Below is a small trained network, with its code and all its weights. Each question gives an input and a class and asks what happens when units are switched off, that is, made to give their printed mean instead of their output.

import numpy as np


def w(rows, s, z=0):
    codes = np.array(rows[::2]) - 128.0
    scale = np.full(codes.shape[1], s)
    scale[-1] = z or s
    return codes * scale


def norm(h):
    return h / np.sqrt((h * h).mean(-1, keepdims=True) + 1e-5)


def f(y):
    return np.maximum(y, 0)


def log_softmax(a):
    a = a - a.max(-1, keepdims=True)
    return a - np.log(np.exp(a).sum(-1, keepdims=True))


def net(x, mask):
    res = np.array(x, float).reshape(1, 7) / 4 @ E
    u = 0
    for l in range(2):
        y = f(norm(res) @ A[l][:, :-1].T + A[l][:, -1])
        res = res + np.where(mask[u : u + 8], y, B[l][:, -1]) @ B[l][:, :-1]
        u += 8
    return log_softmax(norm(res)[-1] @ U[:, :-1].T + U[:, -1])


A, B = {}, {}
E = w([
[120,125,139,131,126,127,124,122,141,128,129],'x0',
[193,29,43,120,87,87,41,163,185,154,116],'x1',
[149,161,67,167,161,2,165,31,127,121,183],'x2',
[133,128,133,119,125,125,135,127,132,123,120],'x3',
[138,135,119,117,140,130,112,121,109,132,123],'x4',
[138,121,130,132,127,129,145,132,136,122,134],'x5',
[138,34,217,193,92,83,143,126,8,188,104],'x6',
],0.0073)
A[0] = w([
[97,196,142,141,153,82,175,97,99,132,156,8],'L0N0',
[104,124,144,139,111,107,130,104,149,134,126,64],'L0N1',
[125,98,144,158,133,60,133,102,72,138,146,60],'L0N2',
[132,86,70,121,130,44,114,116,146,145,147,54],'L0N3',
[115,197,59,130,136,95,137,100,172,120,146,79],'L0N4',
[129,140,71,134,152,83,115,132,87,152,149,76],'L0N5',
[139,156,123,155,144,2,149,71,137,110,146,5],'L0N6',
[126,109,128,135,114,77,150,113,87,133,112,87],'L0N7',
],0.017,0.0032)
B[0] = w([
[165,194,92,232,61,166,88,93,113,71,60,217],'L0N0',
[143,132,101,81,162,137,90,141,84,167,140,141],'L0N1',
[147,120,221,86,195,52,133,183,167,131,171,216],'L0N2',
[166,162,109,236,66,132,109,87,112,79,54,219],'L0N3',
[142,138,190,75,203,75,138,163,189,145,180,225],'L0N4',
[105,75,69,79,107,162,130,135,133,143,174,183],'L0N5',
[52,47,11,64,91,167,191,97,82,186,153,251],'L0N6',
[166,127,210,117,150,101,131,139,181,159,144,186],'L0N7',
],0.012,0.015)
A[1] = w([
[175,81,63,194,90,76,59,109,140,94,105,91],'L1N0',
[59,80,134,85,107,252,105,167,72,138,114,81],'L1N1',
[135,170,63,81,188,114,140,124,209,105,157,92],'L1N2',
[120,107,111,94,195,124,115,116,141,87,156,5],'L1N3',
[130,137,176,62,173,74,133,164,172,180,212,85],'L1N4',
[125,143,93,188,67,166,107,94,132,78,81,60],'L1N5',
[78,213,160,174,131,155,163,70,41,73,110,119],'L1N6',
[135,39,148,140,114,113,146,103,71,120,116,87],'L1N7',
],0.015,0.0027)
B[1] = w([
[141,232,124,169,95,250,112,131,86,80,92,222],'L1N0',
[106,97,35,118,125,48,206,46,117,162,191,226],'L1N1',
[124,76,255,141,159,93,107,165,76,146,104,244],'L1N2',
[133,158,190,117,108,99,131,140,147,153,133,160],'L1N3',
[124,137,206,124,196,101,132,155,124,103,120,250],'L1N4',
[193,154,126,152,84,127,118,134,173,106,121,195],'L1N5',
[181,122,76,154,72,209,35,171,148,97,73,201],'L1N6',
[77,192,156,85,200,146,91,150,174,97,121,207],'L1N7',
],0.01,0.012)
U = w([
[141,123,236,97,207,70,143,149,149,117,158,254],'0',
[96,81,2,77,117,113,196,56,135,145,194,52],'1',
[194,178,85,176,76,201,92,117,144,64,100,111],'2',
],0.0095,0.00047)

Each question gives the input, the list of numbers given to net, and the class t.
The units are the neurons (one row each of A and B). Each row of codes is followed by its name. A weight is (code - 128) times the scale printed after its matrix; where a second scale follows, it is the last column's (A, B and U).
mask holds one flag per neuron, layer by layer. A switched-off neuron (its flag False) gives its mean, the last column of its row in B, instead of its output. The means were averaged over made-up inputs and are rounded, as every weight is.
A unit's drop is (log p(t) with every unit on - log p(t) with that unit switched off) / (log p(t) with every unit on - log p(t) with every unit switched off).
The circuit of an input: a set's keep is (log p(t) with only the set's units on - log p(t) with every unit switched off) / (log p(t) with every unit on - log p(t) with every unit switched off). Starting from the 12 units with the biggest drops (on a tie, the unit counted first), units are removed one at a time, each time the one whose removal leaves the highest keep (on an exact tie, the one counted first), for as long as the keep stays at least 0.8.
circuit, biggest first: the units of the circuit, biggest drop first
unit that matters most: the unit with the biggest drop
top k neurons: the k neurons with the biggest drops, biggest first
drop of u: that unit's drop, to one decimal
input [8,2,7,-1,8,-4,4], class 1: circuit, biggest first : (L0N6)
input [8,-3,-4,5,-1,-2,0], class 1: top 2 neurons : (L0N4, L0N2)
input [-3,-5,6,-4,-2,8,-1], class 1: top 4 neurons : (L0N6, L0N3, L0N0, L0N4)
input [6,6,-4,1,3,2,5], class 2: top 3 neurons : (L0N6, L0N4, L0N2)
input [7,5,-6,5,-3,-6,-6], class 0: top 2 neurons : (L0N0, L0N3)
input [3,2,-8,-3,2,-5,-4], class 1: top 4 neurons : (L0N4, L0N2, L0N3, L0N0)
input [-6,-6,-3,0,-3,4,-4], class 2: top 2 neurons : (L0N6, L0N2)
input [7,7,2,-2,-5,5,6], class 2: top 2 neurons : (L0N3, L0N4)
input [-5,4,-8,3,-1,8,-6], class 1: top 4 neurons : (L0N4, L0N2, L0N3, L0N0)
input [5,8,6,-7,0,-7,2], class 2: top 2 neurons : (L0N3, L1N0)
input [5,7,-6,-2,8,0,6], class 2: top 2 neurons : (L0N6, L0N4)
input [-2,1,5,-1,0,-4,-3], class 1: top 2 neurons : (L0N6, L0N4)
input [6,8,-8,-6,0,-8,-8], class 0: drop of L1N5 : 0.0
input [-5,4,3,-5,-5,4,-5], class 0: unit that matters most : L0N4
input [-3,4,7,-5,-7,8,-7], class 0: drop of L1N1 : 0.3
input [-5,4,0,2,3,7,-4], class 0: drop of L0N4 : 5.2
